[[-66 -41 -12 -75  12  29]
 [-34 -31  31 -60  20  48]
 [-41 -40  10 -61  23  27]]
->
[[-66 -41 -12 -75  12  29]
 [-41 -40  10 -61  23  27]
 [-34 -31  31 -60  20  48]]

[[-63 -38 -22  28]
 [-46  81 -36   1]
 [-73  35 -63  80]
 [-80  50 -31  98]
 [-74  66  -9 -60]
 [ 70  60  16  23]
 [ 57  -5  24 -67]
 [-72  43  18 -58]
 [-31 -12  11 -76]]
->
[[-63 -38 -22  28]
 [-31 -12  11 -76]
 [ 57  -5  24 -67]
 [-73  35 -63  80]
 [-72  43  18 -58]
 [-80  50 -31  98]
 [ 70  60  16  23]
 [-74  66  -9 -60]
 [-46  81 -36   1]]

[[  6  13  -5]
 [ 24 -22  26]
 [-29  80   5]
 [ 27 -27 -30]
 [-37  95  20]
 [-16  55  35]]
->
[[ 27 -27 -30]
 [ 24 -22  26]
 [  6  13  -5]
 [-16  55  35]
 [-29  80   5]
 [-37  95  20]]

[[-37  11  31 -10]
 [  1 -16  33  69]
 [ 43  -6  43 -80]
 [-45  56  50   0]
 [-37 -34  54  14]
 [ 57  32  31 -46]
 [ 20  50  44 -13]
 [-74   3  77  18]
 [-18 -18  26 -33]
 [ 43  65  -5  78]
 [ 13 -54  50  47]
 [ 69 -58  -7 -33]]
->
[[ 69 -58  -7 -33]
 [ 13 -54  50  47]
 [-37 -34  54  14]
 [-18 -18  26 -33]
 [  1 -16  33  69]
 [ 43  -6  43 -80]
 [-74   3  77  18]
 [-37  11  31 -10]
 [ 57  32  31 -46]
 [ 20  50  44 -13]
 [-45  56  50   0]
 [ 43  65  -5  78]]

[[-40  19  -2 -20 -34  78  41 -33 -83  51]
 [  6  30  -2   3   5  -4   4  -6  24 -59]
 [  0  -2   0  -3  -3   5   2   0  -3   5]
 [  0   3  -3   0   4  -4  -2   1   5  -8]]
->
[[  0  -2   0  -3  -3   5   2   0  -3   5]
 [  0   3  -3   0   4  -4  -2   1   5  -8]
 [-40  19  -2 -20 -34  78  41 -33 -83  51]
 [  6  30  -2   3   5  -4   4  -6  24 -59]]

[[-72  37  -4  55 -67  67   5 -42  15 -48]
 [ 63  35 -38   3  -5  18 -47 -80  -8  10]
 [-75 -68 -59  47  28  20   0 -84  18  -7]
 [ 60 -19 -63   2 -83   7  59 -14 -70  25]
 [ 47  20 -26 -63  23 -55 -65 -33 -61  -6]
 [ -2 -71   1 -46  63 -25  15  60  47  77]]
->
[[ -2 -71   1 -46  63 -25  15  60  47  77]
 [-75 -68 -59  47  28  20   0 -84  18  -7]
 [ 60 -19 -63   2 -83   7  59 -14 -70  25]
 [ 47  20 -26 -63  23 -55 -65 -33 -61  -6]
 [ 63  35 -38   3  -5  18 -47 -80  -8  10]
 [-72  37  -4  55 -67  67   5 -42  15 -48]]

[[  5  38  40  20  70 -31  59  27 -34]
 [-35 -68  17 -20  12  30 -54 -54  27]
 [ 34  37  66  22  77  -4  52  27 -60]
 [-39 -35 -53   3 -32 -10 -27 -22  41]
 [ 12 -42  21  -7  -6  49 -52 -29   4]]
->
[[-35 -68  17 -20  12  30 -54 -54  27]
 [ 12 -42  21  -7  -6  49 -52 -29   4]
 [-39 -35 -53   3 -32 -10 -27 -22  41]
 [ 34  37  66  22  77  -4  52  27 -60]
 [  5  38  40  20  70 -31  59  27 -34]]
